Each row is followed by its class number.
[  10 -106  322  194 -150  545  -51  -12   14 -233   82   13  -79  -91
  108 -131 -356   81  108  293  -90 -109 -181   34   98   31 -254  157
  -25  131  101   55 -255 -115]  9
[  34  253   20 -113 -114  141  -59  -60  313   64  -89  139  160 -102
 -257 -109   80  146   16  102  -34   36  315 -124  216  -78 -126  -26
  -74   92  121   54    9 -151]  6
[  54   59   -4  221  -98 -261 -140   12  292 -207 -151   20   66 -163
  -98  -76 -412  -93  408  123 -374  -46 -449  111  140  344 -332  -42
  170  -49  444 -249 -592 -344]  5
[-131  321 -129  257  -67 -170 -157 -394  446 -371  -35  -57  124 -230
  225    0 -397  125  291  164 -320  364  -47  -23  117  -91 -565   66
 -229  -60  322 -100 -143 -137]  1
[-128  539 -602 -108  201   27  -38  104  472   80  -73 -463 -370   89
 -304   37   67  123  -51  113 -257  153  515 -169 -159  -93 -147   75
  226  194 -595   46  126  -35]  8
[  85   36   79 -140 -177 -287  -54   -9  466  -42 -242  314  337   35
 -174  -48  182  124  -67 -151  199  -62  440   12  196 -144   56   21
  132  -16   71   48  124  118]  3
[ 165 -262 -137 -124   79  -88  -66   70  -20 -166   73  289  283 -270
 -154   58  133  -76  -19 -222   24   40   17   95   61  216  241  -16
  -86 -109  482 -247 -102  -55]  1
[  94 -225  316 -214 -192  438  -89  196 -144  365  -46  449  179 -174
  -75 -328  341  150 -144  -48  152 -138  289  -96  146 -130  381  224
  -54   55   36  285  446   98]  9
[-159  237  -38  189 -143 -168   25 -186  606 -269 -227 -163  -58  192
  -69   36 -503   41   90  193  -69  -23  239  -56  -17 -250 -466  101
  242   47 -468  -40 -245   36]  2
[ 126  -42 -225 -217   46  -98   30  325  113  100  -55  198  134 -107
 -437  -70  240  -48  -37 -131   87 -153   -2  -11  -28  163  176   -1
  152    1   63 -198 -165  -98]  8
[-196   97  148   -1 -163  116  131 -118  506 -107 -103  227  147  158
 -232  -91 -231  170  -75  319  255 -181  215  -91   26 -416 -436  109
  -58  139 -372   48 -213   51]  9
[  46    1  -25  225 -195 -595  -76 -207  557 -411 -231  127  338    4
  215   91 -380    3   35 -106  -51   47   61   90  174  -25 -215  -15
  217  -76  184  -86  -63  142]  6
[ 135   70  -14  -44  -83 -140 -169  137  254   79 -185  231  254 -146
 -201 -105   -1   67  150   69 -151  -48  -25  -14  174  191  -71  -79
  141   33  224  -88 -249 -175]  6
[  59 -403  436    9 -327   74  107 -181  193 -370   24  646  493 -127
 -160  -57 -257   23    4   -6  517 -149   38  111  215 -199 -149  132
 -389  -99  581 -128 -270   55]  1
[-135  -22  129  219 -148  293   31 -411  184 -477  129  310  472 -242
  -37  -25 -285   71  192  330  188  153 -111   53  211 -213 -565   96
 -508  -12  777 -229 -549 -183]  0
[ 167  -32   96 -368 -192 -107  149  320  293  194 -214  575  369   76
 -691 -134  123   13 -125  -89  354 -389  183  -80   43  -27   93  -30
  294    6 -107   -9 -278 -105]  9
[-218  117  -22  409 -109  141 -186 -168  259 -198  -47 -293 -235  -65
  414 -136 -600  108  219  372 -360  179  -58  -42  -17  -79 -513  273
   82  120 -394   34   20   53]  1
[ 167    1   91   18 -145 -160 -156   60  296  -51 -156  490  445 -382
 -149 -208  -34   10  233  -44  -50  -31 -171   47  191  205  -89  -45
  -44  -86  657 -156 -326 -255]  7
[  29  -18   37 -133 -161 -312  -63   56  378   51 -212  235  197   19
  -72  -19   60   63  -83 -227   67  -58  362  -15  123 -152  127   52
  291   -5 -121  149  268  137]  9
[ 148   94 -350  108  150 -336 -122   44  281 -391   33   49  139 -376
   47   92   -9  -68  146 -245 -182  103 -189  100   16  323 -174  -95
   79  -94  389 -276 -307 -129]  7
[ 244 -145  271 -327 -185  127 -142  286   -1  401 -177  574  379 -222
  -20 -323  612   97 -180 -307  166  -95  317  -88  234   78  513   81
   97  -62  127  319  535  118]  8
[ 118   70  188 -222 -173  305   43   67  217  122  -81  538  425 -171
 -508 -266   80  108   45  190  238 -100  169 -109  107  -68  -71   23
 -233   23  409  -73 -282 -225]  4
[-115  -61  280  349 -212  549   33 -302    7 -354  160   47   47 -191
  332  -85 -367  124  111  280   92  -27  -93   69  155 -221 -383  277
 -363   34  285   74 -117  -16]  7
[ 209 -121  347 -323 -156  429  -57  311 -109  428  -81  467  205 -218
 -160 -297  533  114 -174 -177  142 -211  286 -120  173  -13  468  105
  114    6  -14  310  450  -16]  4
[ -97 -123  266  159 -155  566  150    9   10 -149  156  329  109  -57
 -116 -161 -440   24  204  407  214 -189 -277  -16  -86  -55 -535  314
 -140   85  -67 -154 -657 -224]  2
[ 262  -19   82 -275 -162 -190 -162  255  269  255 -316  507  398 -195
 -459 -249  323   40   13 -185   -5 -106   65  -53  262  215  312 -148
  132  -70  449    0   13 -153]  0
[  43   -7  192  116 -124  242 -160   37  -90   65  -70   19  -95 -207
  264 -152   28   72   88  -67 -211   19   27  -18  126   74   33  184
  134  -30  -47  196  210  -43]  2
[ -34   38 -340  126   74 -129  -84 -101  236 -295   60  -74  100 -206
  121   17    5  121   29   -8 -133  267  189   53   46   64 -120  117
 -188    6  316 -163   65   -5]  3
[ 208 -186 -177 -110  100   53   11   15  155 -193  151  271  256 -324
 -167    6  167  -13  -92 -285  121   35    6   99   74  122  134   99
 -244  -66  565 -224    6  -70]  4
[ 165 -314  348 -287 -301   24  171  167  319 -109 -107  752  559   41
 -573 -105  -22  -68  -48  -52  550 -435  -29   82  163    9   36   21
   36  -81  268 -149 -490  -41]  8
[-212  271 -182  271    7   10 -219 -327  248 -162  -56 -315  -80  -55
  121    1 -474  129  244  395 -360  320   35  -36   44 -119 -553  119
  -72  109    0  -79 -258 -110]  6
[  26  265 -108   10  -31 -243 -237  -31  321   47 -259 -146  -16  -50
 -140  -55 -154   42  198  100 -409  103  -32  -47  151  156 -205 -130
  235   12   -2  -53 -206 -222]  1
[  53  103    1  -60  -70   28 -209  254  120  274 -161  -27 -140  -56
   34 -228  116  107   83  -11 -286  -15  140  -72   32  187   86  139
  386   62 -378  181  251  -36]  3
[  17  124  -38  -77 -139  -11 -127   85  276  102 -181  211  136 -101
 -385 -192 -107  102  129  207 -114  -49   84  -87  117  131 -199    0
   45   86  126  -85 -299 -242]  6
[  89  -85   74  221 -213   33 -115   70  222 -294  -76  295  178 -270
   29 -213 -466   -8  312  222 -140 -101 -334  116   54  343 -420  126
   50  -25  346 -161 -535 -219]  5
[-235  -99  169   16 -260  296  174 -181  519 -222   59  370  328   47
 -226 -129 -317  143  -40  381  512 -100  251  -59   -5 -459 -546  246
 -448  159   69  -58 -341   78]  8
[ -81   70   93  -84 -243  -74  139 -123  528 -178 -165  474  518   68
 -235    3  -59  139  -67  113  383 -119  311  -59  116 -333 -241   16
 -116   -4   36  -80 -201   60]  2
[-141  145   -4  392 -147 -131   99 -475  419 -690   21   54  308  -70
  145  138 -684   57  209  301   85  125 -128   67   48 -244 -812   67
 -292  -65  370 -260 -625  -71]  1
[ 110  -91   78   84 -172  -51 -250   20   61  -37 -135   97  153 -294
  324 -177  -55   33  105 -107 -264  120  -10   45  131  220   14  125
  160  -89  261   81   96  -14]  8
[ -35  128  165   76 -120  405  -52   19   96   35  -33   21  -70  -48
   36 -174 -100   93  158  278 -149  -78  -32  -76   70  -40 -292  139
  144   70 -337  108 -119 -122]  0
[ -69   44  137  191  -94  357 -105  -44  -37   57   11 -150 -189 -100
  268 -153 -158  116   84  168 -244   29   40  -46   58  -72 -141  227
   53  114 -114  181  137  -32]  9
[ -24  182  127  283  -49  137   -1 -343  186 -457   88   87  174 -191
  -25   29 -525   63  297  256  -62   51 -376   40  146   58 -729   -3
 -299  -33  529 -273 -676 -336]  6
[ 134  327 -345   -3  232 -297 -119   95  216  -45  -92 -334 -244  -96
   21   61  215   73   26 -210 -452   98   54    6   45  286   51 -127
  324  -28 -191 -102   88 -116]  3
[-117   28   71  362 -208   44 -139 -120  102 -383  -28 -149  -62 -166
  403  -66 -500   38  302  223 -340   85 -157   45   64  139 -419  172
  133  -37  139  -23 -251  -81]  8
[ 120   63  121 -361 -126  -79   58  216  390  267 -258  242  151  273
 -541  -72  240   78 -168  -85  221 -312  377  -91   83  -91  191  -25
  316   47 -358  123  -14   44]  3
[-213  293 -156  349   62 -123 -400   51  274   22 -277 -683 -522   23
  316  -41 -511   52  287  273 -706   86   -8  -50  -41  110 -406   51
  673  145 -804  176  -15  -93]  7
[  88  168 -558  241  261 -549 -335 -163  339 -403  -77 -439 -108 -285
  431  226 -161  -32   88 -357 -588  358    4  122   28  327  -39  -66
  181 -159  253  -38  127   75]  7
[-235  -70   65  488 -141  326  -46 -218  229 -496  154 -138  -95 -114
  357  -66 -769  116  345  491 -175   51 -269  113  -72  -39 -790  415
 -149   56  -77 -115 -494  -64]  3
[  11    0  110  322  -78  222  -86  170   33 -153  -57 -201 -242  -63
   33 -100 -520  -37  305  294 -285 -250 -379   21  -49  232 -403  116
  309   68 -169  -40 -597 -225]  7
[-128  134  -38   25  -94  268  -13 -288  477  -26   56  364  447 -282
  -46 -199 -132  151   23  235  129  256  129  -91   30 -269 -422  146
 -495   96  416 -114 -131  -73]  0
[  20  180  -93 -374 -180 -105   31  167  537  292 -244  233  171  155
 -318 -113  395  181 -319 -128  174 -142  639 -179  109 -260  249   -9
  176  124 -409  313  495  217]  9
[  -3  101 -443 -277  131 -218  -83  349  323  241 -136  -33 -167   70
 -407  -68  255   69  -82  -69 -163    0  319 -101 -133   90  243   49
  268  130 -464  -47  192   39]  9
[  -2   78   23  116 -173 -311   14  -38  430 -286 -168   92  107   55
 -100   53 -372   14  116   95   -7 -154    6   27   60  -59 -444   34
  351    0 -282  -99 -436  -30]  6
[ 101  117  134  -15 -108  172  177   42  127 -107   20  422  274  -38
 -591  -96 -294   22  234  259  180 -243 -327  -49   82  153 -433  -10
 -144   21  418 -354 -846 -451]  6
[  80 -392  485 -146 -213  301  208    4  157 -234   69  749  613  -44
 -442  -59  -57   45  -57   64  691 -352  142   74  171 -242 -148  140
 -219  -49  336 -101 -484  -33]  3
[  76   72  -10 -418 -193 -350   41  406  423  391 -387  387   46  196
 -752 -162  105   35  -23  -64  104 -375  358 -141  -16   10  141   -5
  483  -32 -669   98  -97  -58]  1
[ -38  221 -181   73  -99 -531 -120  -60  617 -103 -368  -92   80  153
   -8   70 -233   16   40   11 -203   43  159   29   43  -51 -171  -73
  494   -5 -350  -17 -126  120]  0
[  69  106 -410   18  139 -104 -118 -101  197 -283  118  -41   69 -285
   84  131   83   98  -32 -164 -159  205  241    4   56   51  -73   40
  -76   13  232 -160  102   42]  6
[  74  179 -195   72  -18 -726 -225   96  553  -10 -436 -292 -134  194
  -82   56 -280   -7  139 -122 -455  -22   57   70   31  228  -12  -74
  667  -45 -279  -27 -121  -20]  3
[ 102   65  -21 -297 -108 -153 -137  386  463  434 -300  545  380 -142
 -539 -363  212   96   76   48  -47 -148  136 -105   44  153  106   51
  273   32  -74  -20 -133 -192]  3
[ 183    3    5   90 -104 -752 -165  263  412 -125 -466   82  115   68
 -179  -11 -282 -125  226  -29 -293 -193 -192   70   34  350 -121 -209
  711  -90 -179 -195 -574 -134]  1
[-164  182  -39  216  -97  154 -209   27  146   75  -97 -330 -281  -77
  300 -210 -171  188  144  242 -390  154  179  -88   19  -46 -232  253
  221  124 -491  191  274   31]  3
[ -16   25  -98  147  126  331   96 -419 -117 -504  372  237  327 -452
  156   70   61  122  -48  -29  244  327  239  -19   87 -250 -335  183
 -639  -47  661 -218  -21  -82]  6
[ 130   69  -16  -21  -63 -117 -234  126  325   23 -207    7  103 -119
 -260  -58 -281  -61  320   86 -380 -139 -209   40  119  298  -42 -158
  298  -23  207 -194 -465 -254]  7
[ 105  190  -69   48 -141 -564 -102  -81  620 -168 -276  191  253 -104
  164  -10  -15   43   26 -298  -66   48  192   31  172   43  -35  -77
  171 -124  100   59  176  134]  7
[ -75   56  -30   83 -118   59 -175  -70  142  133 -116  -87  -69 -126
  355 -159   78  113  -41  -21 -255  259  361  -55  105 -103   97  207
  143   34 -233  293  538  143]  0
[  84   89   86 -153 -123  -26 -126   48  297  134 -188  382  426 -177
 -188 -110  274   92   50  -65  -20   -2  169  -76  280   24  145 -123
  -51  -24  421   -4    3  -90]  2
[ 172 -239  561 -343 -207  652   83  387 -124  365  -38  734  394 -134
 -487 -384  512  204 -189   71  523 -342  276 -141  170 -129  271  149
 -121  100   77  192   26  -94]  3
[ -51   14  156  257 -163  321 -135   43   83 -142  -19  -53 -206 -121
  110 -158 -497   86  244  396 -283 -192 -142    6   13   79 -417  176
  248  122 -310   -5 -304 -135]  6
[-115  -88  341  193 -228  515   27  124  -59   42  -10   72 -128   10
  -67 -216 -448   93  184  428   34 -308 -234  -23   60  -15 -363  214
   60  149 -215   30 -340 -127]  5
[  53    3 -227  -41  131   32   20  103  144 -213  131  105   98 -232
 -269   24   -1    5   94  -66  -52   58   56   30  -45  180 -133  117
   35  -16  207 -265 -344 -244]  3
[-111 -242  483   90 -218  899   76 -227 -119 -124  211  399  301 -222
   99 -157 -121  198    9  316  385  -76  198    7  180 -371 -286  366
 -580   68  319  129  -51  -11]  5
[  65   67   61 -247 -155 -192   66  -75  327   73 -176  448  465   -6
 -187  -39  322  110 -221 -187  329   21  473  -96  175 -300  174  -22
  -85  -72   28   83  290  187]  1
